In the rows, zero is written as 128.
Here are made-up elements, facts about them, and rows of numbers that follow some of those facts. Name the element behind each unnamed row.

Some facts about the elements:
δ: refers to; Φ: is of sort; σ: is directly part of
q250 -δ-> q746; q250 -δ-> q706; q672 -δ-> q746; q396 -δ-> q214; q396 -δ-> q987; q966 -δ-> q746
q966 -δ-> q62; q696 -δ-> q463; q696 -δ-> q626; q134 -δ-> q691; q354 -δ-> q720; q101 -δ-> q438
q101 -δ-> q621; q366 -δ-> q328; q366 -δ-> q682; q366 -δ-> q254; q353 -δ-> q362; q835 -δ-> q963
q209 -δ-> q706; q165 -δ-> q96; q470 -δ-> q62; q470 -δ-> q311; q470 -δ-> q907; q470 -δ-> q695
q803 -δ-> q828; q803 -δ-> q872; q803 -δ-> q31; q71 -δ-> q43; q71 -δ-> q330; q324 -δ-> q222
q324 -δ-> q198; q324 -δ-> q983; q324 -δ-> q405; q928 -δ-> q900; q928 -δ-> q478; q928 -δ-> q983
q65 -δ-> q914; q65 -δ-> q621; q296 -δ-> q198; q962 -δ-> q399; q962 -δ-> q57; q962 -δ-> q75
q962 -δ-> q861; q902 -δ-> q828; q902 -δ-> q526; q902 -δ-> q115; q471 -δ-> q901; q601 -δ-> q788
q601 -δ-> q828; q601 -δ-> q158; q436 -δ-> q161; q838 -δ-> q283; q838 -δ-> q446; q892 -δ-> q790
q309 -δ-> q330; q309 -δ-> q987; q527 -δ-> q917; q527 -δ-> q868; q527 -δ-> q706; q908 -δ-> q247
q908 -δ-> q526; q908 -δ-> q214; q793 -δ-> q428; q771 -δ-> q428; q694 -δ-> q746; q694 -δ-> q440
q694 -δ-> q720; q694 -δ-> q677; q389 -δ-> q159; q389 -δ-> q210; q952 -δ-> q175; q952 -δ-> q965
q952 -δ-> q833; q952 -δ-> q621; q241 -δ-> q674; q660 -δ-> q677; q660 -δ-> q82; q660 -δ-> q695
q597 -δ-> q682; q597 -δ-> q917; q597 -δ-> q477; q597 -δ-> q933; q348 -δ-> q917; q348 -δ-> q505
q348 -δ-> q636; q833 -Φ-> 678; q250 -Φ-> 382; q677 -Φ-> 678; q505 -Φ-> 678; q672 -Φ-> 382
q275 -Φ-> 678; q396 -Φ-> 678; q680 -Φ-> 382; q966 -Φ-> 382; q691 -Φ-> 678; q144 -Φ-> 382
q706 -Φ-> 678; q787 -Φ-> 382; q914 -Φ-> 382; q696 -Φ-> 382; q57 -Φ-> 382; q405 -Φ-> 678
q848 -Φ-> 678; q523 -Φ-> 382; q580 -Φ-> 382; q653 -Φ-> 678; q983 -Φ-> 382; q354 -Φ-> 678
q861 -Φ-> 382; q234 -Φ-> 678; q101 -Φ-> 678; q353 -Φ-> 382; q835 -Φ-> 678; q209 -Φ-> 382
q764 -Φ-> 382; q198 -Φ-> 382; q82 -Φ-> 678; q486 -Φ-> 678; q916 -Φ-> 382; q907 -Φ-> 382
q470 -Φ-> 678; q283 -Φ-> 382; q222 -Φ-> 678; q161 -Φ-> 678; q803 -Φ-> 382; q853 -Φ-> 382
q901 -Φ-> 678; q197 -Φ-> 678; q933 -Φ-> 382; q746 -Φ-> 382; q254 -Φ-> 678; q636 -Φ-> 382
q296 -Φ-> 678; q967 -Φ-> 382; q175 -Φ-> 382; q987 -Φ-> 382; q621 -Φ-> 382; q695 -Φ-> 382
q24 -Φ-> 382; q28 -Φ-> 678; q902 -Φ-> 678; q477 -Φ-> 382; q75 -Φ-> 382; q446 -Φ-> 382
q648 -Φ-> 678; q601 -Φ-> 382; q565 -Φ-> 678; q868 -Φ-> 382; q790 -Φ-> 678; q838 -Φ-> 382
q892 -Φ-> 678; q788 -Φ-> 382; q399 -Φ-> 678; q309 -Φ-> 382; q428 -Φ-> 678; q332 -Φ-> 382
q96 -Φ-> 382; q965 -Φ-> 678; q62 -Φ-> 382; q951 -Φ-> 382; q527 -Φ-> 382; q906 -Φ-> 678
q31 -Φ-> 678; q917 -Φ-> 678; q185 -Φ-> 678; q552 -Φ-> 382; q908 -Φ-> 382; q464 -Φ-> 382
q793 -Φ-> 382; q328 -Φ-> 678; q682 -Φ-> 382; q963 -Φ-> 382; q771 -Φ-> 382; q214 -Φ-> 678
q438 -Φ-> 678; q159 -Φ-> 678; q362 -Φ-> 382; q158 -Φ-> 382; q694 -Φ-> 382; q43 -Φ-> 382
q720 -Φ-> 678; q389 -Φ-> 678; q115 -Φ-> 382; q952 -Φ-> 382; q440 -Φ-> 382; q828 -Φ-> 382
q241 -Φ-> 678; q247 -Φ-> 382; q597 -Φ-> 678; q348 -Φ-> 382; q478 -Φ-> 678; q463 -σ-> q330
q833 -σ-> q165; q250 -σ-> q134; q187 -σ-> q165; q677 -σ-> q65; q505 -σ-> q39; q672 -σ-> q962
q275 -σ-> q187; q396 -σ-> q900; q680 -σ-> q6; q966 -σ-> q134; q691 -σ-> q526; q144 -σ-> q330
q706 -σ-> q526; q787 -σ-> q526; q914 -σ-> q210; q696 -σ-> q526; q57 -σ-> q311; q405 -σ-> q71
q848 -σ-> q660; q523 -σ-> q210; q580 -σ-> q165; q653 -σ-> q366; q983 -σ-> q134; q134 -σ-> q165
q354 -σ-> q962; q861 -σ-> q626; q234 -σ-> q660; q101 -σ-> q71; q366 -σ-> q210; q353 -σ-> q201
q835 -σ-> q962; q209 -σ-> q626; q764 -σ-> q71; q198 -σ-> q626; q82 -σ-> q165; q486 -σ-> q311
q916 -σ-> q900; q907 -σ-> q6; q470 -σ-> q39; q283 -σ-> q962; q222 -σ-> q65; q161 -σ-> q928
q803 -σ-> q330; q853 -σ-> q187; q901 -σ-> q436; q39 -σ-> q71; q197 -σ-> q900; q933 -σ-> q366
q746 -σ-> q201; q254 -σ-> q872; q928 -σ-> q321; q636 -σ-> q471; q65 -σ-> q330; q626 -σ-> q210
q296 -σ-> q872; q967 -σ-> q65; q175 -σ-> q872; q987 -σ-> q187; q621 -σ-> q471; q695 -σ-> q134
q962 -σ-> q900; q24 -σ-> q872; q28 -σ-> q962; q902 -σ-> q210; q477 -σ-> q962; q471 -σ-> q321
q75 -σ-> q330; q446 -σ-> q65; q648 -σ-> q311; q601 -σ-> q900; q436 -σ-> q900; q565 -σ-> q626
q868 -σ-> q928; q790 -σ-> q39; q838 -σ-> q134; q892 -σ-> q626; q872 -σ-> q674; q788 -σ-> q330
q399 -σ-> q71; q309 -σ-> q321; q428 -σ-> q330; q332 -σ-> q65; q96 -σ-> q526; q965 -σ-> q660
q62 -σ-> q526; q951 -σ-> q366; q527 -σ-> q463; q906 -σ-> q928; q31 -σ-> q210; q917 -σ-> q321
q185 -σ-> q928; q552 -σ-> q872; q908 -σ-> q321; q464 -σ-> q321; q793 -σ-> q187; q328 -σ-> q321
q682 -σ-> q6; q6 -σ-> q311; q963 -σ-> q134; q771 -σ-> q65; q214 -σ-> q962; q438 -σ-> q134
q159 -σ-> q65; q362 -σ-> q626; q158 -σ-> q71; q694 -σ-> q187; q43 -σ-> q995; q720 -σ-> q872
q389 -σ-> q6; q115 -σ-> q674; q201 -σ-> q674; q952 -σ-> q311; q440 -σ-> q311; q526 -σ-> q311
q828 -σ-> q324; q241 -σ-> q962; q247 -σ-> q330; q995 -σ-> q321; q660 -σ-> q311; q597 -σ-> q321
q348 -σ-> q134; q478 -σ-> q928

Some elements and their rows:
[116 133 110 122 186 126 139 117 165 163 105  82 125 135 135  90  99 132
 157 164 119 114 124 169 113 120 103 108 116 116 167 109 125 123 179 136
 100 121  78 153 141] : q838
[113 146 225  98 150 139 123 110 164 149 143  80 141 136  85  99 103 162
 133 112  93 169 157 153  97 112 115  90 124 101 209 164 133 130 142 149
 115 176  77 139 135] : q134
[117 145 148 133 173 136 130 121 153 148 126  76 124 138 147  93 104 142
 146 165 130 116 136 179 140 116 100 110 111 114 172 143 119 128 162 140
 106 108  89 131 124] : q987
[126 147 150 136 176 124 131 132 145 142 108  85 120 134 123  91 102 136
 152 154 131 145 126 182 158 120 103 113 110 108 163 151 119 117 157 126
 100 127  91 109 124] : q914
[119 140 152 127 166 139 133 120 156 147 113  83 122 126 131  88 100 139
 150 161 121 136 122 176 125 119 106 105 112 116 164 127 121 119 164 131
  93 131  85 132 129] : q523
[107 152 185 129 118 131 147 111 112 111 113  81 125 126 128 104  96 125
 125 180 103 119 145 121 126  93 128 121 129 110 161 140 120 124 142 127
 109 141  85  94 129] : q917
[123 155 171 116 155 124 141 106 123 145 121  86 132 123 110  98 111 141
 139 154 125 158 128 144  99  93 117 106 122 104 169 144 130 119 147 124
 110 138  77 139 127] : q995
[ 97 150 140 125 104 125 160 107 137 128 110  78 123 104 149 101  97 118
 124 205 102 100 139 117 115  70 124 118 136 122 136 108 122 124 160 132
 108 136  77 119 127] : q428
[103 151 189 126 117 127 146 115 111 114 106  82 122 123 127 104  92 124
 124 180 101 122 144 121 129  93 123 120 130 112 155 139 121 124 143 127
 110 139  85  93 129] : q505
[103 138 186 111 122 129 148 112 131 122  93  85 127 125 110 100  87 123
 130 166  81 126 141 115  99 106 127 113 134 113 164 112 123 122 154 126
 105 165  77 114 144] : q470
[ 99 152 192 128 126 115 146 114 124 110  96  82 119 121 132 106  96 125
 119 176  96 130 146 123 116  94 121 122 135 112 156 143 124 124 149 124
 109 139  87  99 130] : q706
[129 149 119 144 208  99 142 131 139 152  73  84 113 137 128  92 113 122
 154 174 132 143 121 172 129 116  97 122 114 108 152 124 119 112 174 109
 104  95  88 141 134] : q96
[114 144 162 139 163 122 131 115 158 140 114  84 116 131 148  93 111 142
 144 168 132 140 123 177 128 117 101 114 114 118 157 141 122 122 162 126
  94 108  89 135 120] : q682
[103 150 117 112 116 114 152 124 189 121 112  77 139 114 108  97  85 131
 125 138  76 119 172 134 142  75 133 104 148 109 190 118 130 120 174 148
 111 238  75  71 136] : q892
[100 142 217 123  93 141 144 112 123 117 122  81 125 115 135 104  98 129
 121 182  96 123 143 123 133  93 123 119 132 113 147 154 118 124 136 134
 110 143  85 103 121] : q222
[122 150 152 137 168 131 132 122 159 148 121  77 120 132 124  92 109 145
 146 165 133 126 140 177 143 111 102 109 110 118 167 131 115 127 159 133
 101 114  90 132 119] : q115
[103 142 190 108 112 127 148 112 137 130  75  90 126 132 116 100  87 119
 128 170  89 135 141 115 106 107 128 113 135 117 175 103 123 121 152 130
 108 172  78 119 142] : q354

Which element is each row?
No name comes twice in this set of rows, the named rows included.
[112 132 216  97 127 123 136 103 106 139  96 109 126 130 111  96  94 136
 151 126 131 190  86 137  92 121 120 110 125 107 151 150 135 113 142 110
  95 160  72 133 136] => q436
[118 137 225 108 154 127 147 123  90 134  42  92 121 148  85 100  84 107
 134 166  79 151 131 109  94 134 123 118 125 106 172 106 117 115 144 108
 113 139  82 128 160] => q835
[122 138 182 130 208 131 128 128  98 151  92  86 114 154 124  95  98 128
 157 166 128 138 114 171 126 145  97 119 100 106 159 152 116 119 153 118
 105  73  91 139 141] => q963
[115 124 108 119 143 140 149 109 195 168 110  83 125 110 151  84 112 131
 153 186 114 111 109 163  98 108 108 103 121 125 139  88 123 121 184 136
  91 133  72 179 130] => q771
[110 140 149 130 163 134 129 116 141 146 130  83 121 136 153  94 101 139
 150 166 136 120 120 176 136 120 102 113 110 115 159 148 121 127 163 135
 100 102  87 131 124] => q695
[126 149 127 109 203 103 152 121 108 166  75  91 128 129  89  96 102 120
 153 155 119 153 124 137  87 100 111 111 124  96 156 118 129 111 167 109
 118 129  71 157 150] => q165
[110 125 250 109 130 168 115  98 172 148 150  83 121 132 119  90  99 170
 143 151 102 143 123 164  84 147 105  90 105 130 178 118 119 130 144 143
  80 125  83 166 129] => q353
[103 154 246 124 121 127 125 117 155 106 123  72 129 133 102 108 100 147
 110 145  74 146 180 136 126 104 120 111 135 108 201 165 123 132 135 144
 113 174  92  80 127] => q691
[127 144 129 140 168 129 141 128 161 161 117  79 121 123 140  91 118 129
 150 184 133 120 128 174 148 104 100 115 114 112 146 132 116 118 163 133
 105 107  88 143 119] => q446
[107 145 187 111 125 132 148 115 144 130  86  79 129 131 103 100  90 121
 125 169  76 129 156 118 104 105 126 110 133 114 181 107 122 123 154 134
 114 170  79 118 144] => q396
[103 147 188 117 114 129 147 115 129 123  90  84 125 128 118 102  89 120
 124 170  93 128 145 120 121 100 125 116 134 114 171 123 122 124 149 128
 110 159  83 104 136] => q197
[104 148 195 115 109 130 146 115 128 124  86  86 125 132 121 101  88 120
 124 171  97 134 144 120 125  99 126 116 134 115 176 115 121 125 147 131
 113 160  83 110 134] => q28
[ 97 143 183 114 129 128 144 114 121 120 103  80 126 130 123 104  85 125
 128 169  90 114 147 121 114 102 123 117 134 110 166 136 125 126 153 136
 113 149  80 103 140] => q275
[118 146 188 108 140 136 139  96 131 143 131  90 134 121 113  95 108 148
 139 149 120 158 117 141  80 102 121 101 124 108 168 138 133 120 146 128
 101 149  73 149 130] => q928

The same elements again, as new rows of numbers:
Named rows:
[113 171 127 189  94  86  90  79 124 142 141  61 135] : q653
[128 163 127 191 112  76 100  75 124 145 130  82 138] : q438
[109 151 133 173  93 103 143 118 128 102 171 102 130] : q209
[111 170 132 185  94  81  96  88 129 146 133  70 136] : q185
[129 164 126 150  83 105 114  95 128 116 151  88 143] : q477
[ 94 156 129 199  99  85 109  92 127 132 140  76 134] : q597
[146 162 126 156  93 110 119  85 130 119 142  91 139] : q963
[116 160  82 168  89  97 118 100 112 154 142  88 113] : q436
[111 172 132 183  93  80  96  87 131 146 133  71 136] : q399
[134 166 126 151  82 107 111  94 123 118 151  86 143] : q523
[133 163 129 150  77 109 114  95 123 122 145  86 141] : q247
[137 163 122 151  89  97 107  93 112 118 155  92 150] : q914
[111 170 134 182  94  78 102  95 133 149 126  79 136] : q565
[111 171 130 186  93  82  98  87 128 147 131  73 136] : q901
[123 165 126 187 103  75 106  81 128 152 134  71 146] : q833
[124 149  73 170 107  75 109  99  84 152 149 103 128] : q65
[109 159 136 188  83  93 100  87 121 150 121  65 130] : q214

Name these rows:
No name comes twice in this set of rows, the named rows included.
[ 78 161 136 206  93  82  96 108 139 126 171  89 124] => q706
[117 156 121 196 114  64  93  95  89 141 138  88 151] => q101
[103 200  98 190 117 103  98 106 138 124 104  65 164] => q428

Now the same elements, written a new way:
Named rows:
[146  95  94 112 128 149 161 163 105 141 136 139 133 123 109 151 211 149
 107  70 117  99 151 148 152 132] : q57
[123 112  99 139 120 147 136 169 108 160 151 123 135 109  86 156 157 154
 118  90 164 127 141 124 156 129] : q436
[140 121  82  71 131 145 148 150  76 174 212 103 120 105 112 180 182 134
  98  97 188 101 146 120 149 126] : q438
[153 123  97 122 109 142 164 176  96 172 118 137 144  94  79 135 173 130
 114 111  96 113 169 157 166 108] : q527
[128 107 116 130 129 155 140 169  83 144 150 114 129 107  86 162 183 140
 117  88 172 126 151 142 177 114] : q463
[147  83  69 124 110 153 160 166 117 161 123 142 128 107  92 145 199 158
 106  86 113  96 160 145 148 126] : q696
[138 144 138  63 142 164 151 154  87 173 198 120 126  81  64 165 184 132
 139 103 144  95 132 127 183 130] : q917
[144 142 107  83 106 157 152 156 109 201 184 126 135  67  52 162 162 144
 138 125 149  98 145 115 184 122] : q597
[162 139 131 114 121 150 168 171 106 140 137 146 153  94  89 158 188 129
  96  81 100 103 147 143 149 140] : q933
[140 140  96  95  98 159 168 165 111 152 191  96 124  68  82 192 162 157
 108  98 169 103 138 127 177 140] : q892
[128 151  84 125 111 137 160 150 125 166 203  98  98  85  98 145 189 163
 144 103 172 108 147 127 205 144] : q296
[150 100  99 127 111 132 162 172  88 141 125 114 137 113 100 142 195 136
 119  87 115 113 167 167 155 108] : q332
[144  94  89 148 105 157 138 162  79 168 135 108 136 104 102 176 166 134
 112  98 184 114 162 123 160 100] : q65
[150 104 105 119 121 137 162 165  93 137 137 124 135 122 108 147 200 138
 115  79 119 110 163 162 153 119] : q75
[158 102 103 109 111 149 161 159 118 147 140 140 135 137 101 150 183 141
 125  83 118 106 153 150 150 118] : q464
[136 136  94 101 131  97 160 159 115 120 165 147 121 139 114 132 211 150
 100  61 120 128 173 146 160 120] : q983
[124 129  96  88 121 145 155 156  97 168 188  90 126  90  83 165 171 156
 129 101 165 104 133 126 167 139] : q197

Name these rows:
No name comes twice in this set of rows, the named rows included.
[134 110 105 115 126 130 161 164 101 149 134 116 153 141 105 137 176 146
 118  70 108 108 137 145 122 140] => q283
[160 131  86 108 117 130 150 175 114 180 150 165 151 104  89 131 173 133
  91 111 100 119 177 144 144 117] => q348
[125 144  96  93 147 188 167 161  91 155 204  97  85  97 110 141 170 134
 142 100 164 107 129 143 192 148] => q720
[151  93  86 131 103 144 151 182 129 159 138 117 150 129  92 142 171 165
 118 100 111 118 151 168 120 139] => q601
[158  96 109 129 124 156 150 180 122 137 155 119 136 137 111 140 205 146
 117  94 118 116 146 181 134 147] => q115
[133  78 114 120 146 181 125 180 110 137 160 119 128 118  76 168 205 165
 116  90 169 126 135 156 153 143] => q526
[115 141 102  97 117 114 163 151  83 136 189  76 109  77  79 163 206 158
 140  89 172 113 152 137 205 113] => q222
[130 123 102  89 121 143 157 160  74 154 184  75 119  82  84 170 195 144
 133 100 170 106 142 142 180 118] => q159
[142 129 119 142 112 162 141 175 112 165 147 144 154  74  71 171 157 143
 105 105 155 122 152 120 175 127] => q366
[162  79  62 134  96 156 164 159 105 174 122 132 141 117 116 157 182 140
  95  88 130  88 162 131 133 124] => q952
[127 118  83 111 123 159 176 172 103 158 124 126 134 131  98 119 139 147
 120  85  96 117 135 148 136 130] => q672
[145 112  95 122 120 134 160 165 112 153 132 126 145 128 104 139 181 146
 116  80 108 109 147 150 136 132] => q916
[130 107  67  93 113 161 156 157 105 180 184 110 113  73  71 173 190 170
 121 106 168  90 139 122 176 132] => q389

